Below are the code and all the weights of a small trained network. Each question names an input and a class and asks about switching units off, where a switched-off unit gives its printed mean instead of its output.

import numpy as np


def w(rows, s, z=0):
    codes = np.array(rows[::2]) - 128.0
    scale = np.full(codes.shape[1], s)
    scale[-1] = z or s
    return codes * scale


def f(y):
    return np.maximum(y, 0)


def log_softmax(a):
    a = a - a.max(-1, keepdims=True)
    return a - np.log(np.exp(a).sum(-1, keepdims=True))


def net(x, mask):
    res = np.array(x, float).reshape(1, 4) / 4 @ E
    y = f(res @ A[0][:, :-1].T + A[0][:, -1])
    res = res + np.where(mask, y, B[0][:, -1]) @ B[0][:, :-1]
    return log_softmax(res[-1] @ U[:, :-1].T + U[:, -1])


A, B = {}, {}
E = w([
[167,131,78,197,65,101,113,70],'x0',
[129,138,174,198,140,115,211,164],'x1',
[179,174,36,166,210,150,102,246],'x2',
[159,96,92,109,137,192,203,70],'x3',
],0.013)
A[0] = w([
[89,128,175,146,195,99,207,142,78],'n0',
[170,148,104,215,20,83,116,55,30],'n1',
[119,121,186,168,147,84,197,130,43],'n2',
[109,149,165,209,83,100,214,137,59],'n3',
[70,116,164,105,89,88,151,109,60],'n4',
[95,111,88,5,105,133,37,78,39],'n5',
[97,152,139,138,124,101,81,177,85],'n6',
[98,157,177,80,132,141,136,143,78],'n7',
[66,125,173,112,61,145,154,98,28],'n8',
[79,130,155,80,200,132,145,133,2],'n9',
[102,138,175,118,105,135,143,90,86],'n10',
[101,92,197,107,87,100,122,87,71],'n11',
[166,84,94,63,109,195,229,75,22],'n12',
[126,110,214,150,106,94,65,154,56],'n13',
[64,115,212,33,177,165,150,154,50],'n14',
[79,148,126,158,97,59,92,131,95],'n15',
[93,82,166,95,60,98,153,95,106],'n16',
[90,114,182,107,177,149,110,124,105],'n17',
[113,136,200,181,109,149,161,134,133],'n18',
[99,178,197,104,111,54,75,132,101],'n19',
],0.011,0.0094)
B[0] = w([
[151,124,150,122,137,83,77,112,201],'n0',
[17,54,107,181,92,132,65,136,240],'n1',
[193,157,148,139,127,123,80,75,189],'n2',
[186,116,167,90,147,96,63,109,219],'n3',
[144,147,101,135,190,125,154,153,206],'n4',
[228,150,202,106,167,58,63,73,231],'n5',
[134,155,141,129,141,182,195,113,186],'n6',
[92,84,147,145,105,139,107,151,174],'n7',
[127,161,72,177,189,147,121,137,212],'n8',
[98,86,120,253,135,160,79,123,167],'n9',
[123,171,106,145,136,127,136,168,197],'n10',
[143,169,68,150,178,113,155,181,235],'n11',
[120,133,199,116,122,203,203,103,225],'n12',
[145,144,165,119,131,201,148,87,189],'n13',
[46,49,81,167,76,134,72,128,242],'n14',
[96,123,170,130,128,184,188,117,191],'n15',
[147,141,72,116,136,118,145,197,252],'n16',
[113,89,107,131,114,105,137,122,186],'n17',
[163,148,156,79,119,84,108,107,211],'n18',
[131,132,164,118,96,190,192,106,220],'n19',
],0.011)
U = w([
[150,179,2,141,226,128,127,225,107],'0',
[46,2,93,146,78,112,54,116,109],'1',
[201,127,187,105,158,47,47,65,97],'2',
[116,113,184,115,117,224,231,83,102],'3',
[95,114,92,18,45,16,178,148,250],'4',
],0.0099,0.022)

Each question gives the input, the list of numbers given to net, and the class t.
The units are the neurons (one row each of A and B). Each row of codes is followed by its name. A weight is (code - 128) times the scale printed after its matrix; where a second scale follows, it is the last column's (A, B and U).
mask holds one flag per neuron, in row order. A switched-off neuron (its flag False) gives its mean, the last column of its row in B, instead of its output. The means were averaged over made-up inputs and are rounded, as every weight is.
A unit's drop is (log p(t) with every unit on - log p(t) with that unit switched off) / (log p(t) with every unit on - log p(t) with every unit switched off).
The circuit of an input: a set's keep is (log p(t) with only the set's units on - log p(t) with every unit switched off) / (log p(t) with every unit on - log p(t) with every unit switched off). Starting from the 12 units with the biggest drops (on a tie, the unit counted first), units are removed one at a time, each time the one whose removal leaves the highest keep (on an exact tie, the one counted first), for as long as the keep stays at least 0.8.
circuit, biggest first: the units of the circuit, biggest drop first
most important unit: the unit with the biggest drop
k most important neurons: the k neurons with the biggest drops, biggest first
drop of u: that unit's drop, to one decimal
input [-7,5,-7,-8], class 3: circuit, biggest first : n19
input [-5,6,-7,0], class 0: circuit, biggest first : n11, n8
input [3,-3,2,2], class 4: 4 most important neurons : n14, n8, n11, n1
input [5,7,-7,-6], class 0: 2 most important neurons : n11, n16
input [-5,5,2,-3], class 1: 2 most important neurons : n5, n14
input [-7,8,-1,-7], class 2: 2 most important neurons : n0, n2
input [-2,1,4,5], class 3: 3 most important neurons : n11, n16, n8
input [-3,8,-6,-1], class 2: 3 most important neurons : n3, n2, n18
input [6,0,-7,-8], class 3: 3 most important neurons : n19, n15, n13
input [1,6,-5,-7], class 3: 2 most important neurons : n19, n15
input [-8,8,1,-8], class 1: 2 most important neurons : n14, n5
input [3,-3,2,5], class 3: 2 most important neurons : n12, n14
input [8,8,-6,6], class 1: 2 most important neurons : n1, n5
input [-8,-8,7,-5], class 1: most important neuron : n14
input [6,5,-3,1], class 1: 2 most important neurons : n1, n5
input [-4,-5,0,2], class 2: 2 most important neurons : n5, n1
input [-7,-8,4,2], class 2: 2 most important neurons : n5, n1
input [5,6,0,4], class 2: drop of n14 : 0.7
input [-1,4,5,-7], class 3: drop of n8 : 0.0
input [8,2,1,-8], class 1: most important unit : n1
input [-2,6,1,-5], class 2: drop of n12 : 0.1
input [-6,6,7,8], class 3: drop of n12 : 0.6
